Below are the code and all the weights of a small trained network. Each question names an input and a class and asks about switching units off, where a switched-off unit gives its printed mean instead of its output.

import numpy as np


def w(rows, s, z=0):
    codes = np.array(rows[::2]) - 128.0
    scale = np.full(codes.shape[1], s)
    scale[-1] = z or s
    return codes * scale


def norm(h):
    return h / np.sqrt((h * h).mean(-1, keepdims=True) + 1e-5)


def f(y):
    return y / 2 * (1 + np.tanh(0.7978845608 * (y + 0.044715 * y**3)))


def log_softmax(a):
    a = a - a.max(-1, keepdims=True)
    return a - np.log(np.exp(a).sum(-1, keepdims=True))


def net(x, mask):
    res = np.array(x, float).reshape(1, 7) / 4 @ E
    u = 0
    for l in range(2):
        y = f(norm(res) @ A[l][:, :-1].T + A[l][:, -1])
        res = res + np.where(mask[u : u + 8], y, B[l][:, -1]) @ B[l][:, :-1]
        u += 8
    return log_softmax(norm(res)[-1] @ U[:, :-1].T + U[:, -1])


A, B = {}, {}
E = w([
[144,137,181,64,130,44,158,136,87,91,128],'x0',
[181,254,117,117,153,151,151,137,144,116,146],'x1',
[171,109,150,190,142,109,74,230,143,91,138],'x2',
[128,127,126,126,129,129,125,128,129,126,127],'x3',
[126,129,129,128,126,129,127,128,127,127,128],'x4',
[128,128,130,126,130,128,126,128,129,130,128],'x5',
[128,127,129,128,129,129,130,128,131,127,126],'x6',
],0.0095)
A[0] = w([
[131,127,124,123,131,138,132,137,124,128,96,116],'L0N1',
[7,15,110,98,115,93,128,63,93,192,97,105],'L0N2',
[165,191,103,166,179,106,83,211,140,116,130,4],'L0N3',
[119,15,170,193,81,115,74,157,124,105,121,57],'L0N4',
[42,4,73,157,108,159,86,84,171,172,118,43],'L0N5',
[153,204,130,112,130,184,172,92,126,137,156,66],'L0N6',
[136,120,139,134,134,107,128,144,129,114,133,35],'L0N7',
[74,66,174,89,80,42,132,119,74,127,120,29],'L0N8',
],0.0047,0.0038)
B[0] = w([
[139,128,121,126,119,127,135,139,124,144,154,124],'L0N1',
[254,148,204,135,71,224,150,88,149,74,156,254],'L0N2',
[165,90,191,169,52,187,117,69,142,91,155,164],'L0N3',
[81,152,42,130,198,71,107,173,149,155,120,210],'L0N4',
[42,233,206,169,82,145,159,147,3,165,92,213],'L0N5',
[74,81,73,110,129,118,74,131,132,154,92,166],'L0N6',
[165,127,127,132,152,142,123,143,84,125,119,109],'L0N7',
[172,74,58,82,197,98,133,90,210,117,133,183],'L0N8',
],0.0055,0.0051)
A[1] = w([
[86,204,40,60,177,111,114,106,142,172,107,14],'L1N1',
[151,1,131,79,138,72,133,97,154,81,149,5],'L1N2',
[114,97,133,133,115,130,108,127,120,106,122,144],'L1N3',
[68,125,82,124,119,190,164,51,151,176,157,145],'L1N4',
[134,128,115,195,145,166,64,208,110,142,117,11],'L1N5',
[55,49,109,163,178,52,93,189,112,157,126,126],'L1N6',
[160,123,184,91,137,6,139,185,121,69,161,55],'L1N7',
[142,139,163,15,138,62,173,84,69,108,111,39],'L1N8',
],0.0073,0.0016)
B[1] = w([
[74,112,91,101,165,80,87,116,160,145,142,197],'L1N1',
[224,44,119,78,123,144,173,114,154,126,106,201],'L1N2',
[138,185,113,120,123,134,134,127,147,136,131,138],'L1N3',
[190,116,135,75,151,126,54,173,91,132,72,217],'L1N4',
[103,111,121,143,114,109,193,83,178,106,181,216],'L1N5',
[78,120,62,126,122,105,205,163,82,182,47,211],'L1N6',
[147,163,127,52,162,172,66,127,53,148,86,240],'L1N7',
[56,119,140,254,94,85,171,133,196,109,202,254],'L1N8',
],0.0084,0.0066)
U = w([
[129,134,198,119,63,239,94,81,32,168,66,255],'0',
[166,45,189,105,81,103,210,54,186,89,177,135],'1',
[126,156,37,51,190,146,6,112,159,175,85,166],'2',
[7,203,129,116,147,16,153,100,168,114,218,92],'3',
[10,103,73,213,91,121,202,181,136,159,113,172],'4',
[167,73,88,37,170,78,162,191,45,134,49,68],'5',
[180,159,114,209,129,196,124,142,227,76,229,74],'6',
[189,213,224,74,163,123,54,178,55,64,151,42],'7',
],0.014,0.00092)

Each question gives the input, the list of numbers given to net, and the class t.
The units are the neurons (one row each of A and B). Each row of codes is followed by its name. A weight is (code - 128) times the scale printed after its matrix; where a second scale follows, it is the last column's (A, B and U).
mask holds one flag per neuron, layer by layer. A switched-off neuron (its flag False) gives its mean, the last column of its row in B, instead of its output. The means were averaged over made-up inputs and are rounded, as every weight is.
A unit's drop is (log p(t) with every unit on - log p(t) with that unit switched off) / (log p(t) with every unit on - log p(t) with every unit switched off).
The circuit of an input: a set's keep is (log p(t) with only the set's units on - log p(t) with every unit switched off) / (log p(t) with every unit on - log p(t) with every unit switched off). Starting from the 12 units with the biggest drops (on a tie, the unit counted first), units are removed one at a time, each time the one whose removal leaves the highest keep (on an exact tie, the one counted first), for as long as the keep stays at least 0.8.
units of the circuit, in order: the units of the circuit, biggest drop first
unit that matters most: the unit with the biggest drop
k most important neurons: the k neurons with the biggest drops, biggest first
k most important neurons of layer l: the k neurons of layer l with the biggest drops, biggest first
drop when u is switched off: that unit's drop, to one decimal
input [0,2,-8,4,-8,5,-8], class 2: unit that matters most	L1N4
input [-1,-8,-2,-4,3,3,1], class 0: units of the circuit, in order	(L0N5, L0N2)
input [-1,0,-8,3,-7,3,-4], class 0: 3 most important neurons	(L0N2, L0N4, L1N4)
input [0,7,0,8,-7,-6,-6], class 2: 2 most important neurons of layer 1	(L1N8, L1N5)
input [4,0,-2,-1,2,5,7], class 1: 3 most important neurons of layer 0	(L0N5, L0N8, L0N4)
input [-3,0,7,-7,4,-2,-7], class 4: 3 most important neurons	(L0N2, L1N6, L0N4)
input [-2,-8,-1,7,2,-1,3], class 0: units of the circuit, in order	(L0N2, L0N5)
input [7,-7,0,-1,-3,-6,6], class 1: 2 most important neurons	(L0N2, L1N8)
input [0,0,6,-8,0,6,0], class 4: 4 most important neurons	(L0N2, L1N6, L1N5, L1N4)
input [1,-2,-1,6,-1,4,-1], class 1: 2 most important neurons	(L0N8, L1N7)
input [-2,0,-5,-1,-4,-4,2], class 0: 2 most important neurons of layer 0	(L0N2, L0N4)
input [8,3,0,1,-8,-4,-8], class 3: 2 most important neurons of layer 1	(L1N8, L1N4)
input [2,-6,0,-8,-5,-3,4], class 1: 2 most important neurons	(L0N2, L0N8)
input [5,5,-2,8,-4,4,-8], class 3: units of the circuit, in order	(L1N8)
input [-4,1,-2,-7,-3,-4,-2], class 2: 2 most important neurons of layer 0	(L0N2, L0N3)
input [-3,3,-8,0,-3,3,4], class 2: drop when L1N4 is switched off	0.1
input [-4,-3,-8,-8,1,4,7], class 0: drop when L0N4 is switched off	0.0
input [7,3,-1,-3,-1,-2,-4], class 3: drop when L1N8 is switched off	3.3
input [3,-2,0,1,-7,8,-1], class 1: drop when L1N8 is switched off	0.1
input [3,6,-1,-8,0,-7,8], class 3: most important neuron of layer 0	(L0N2)
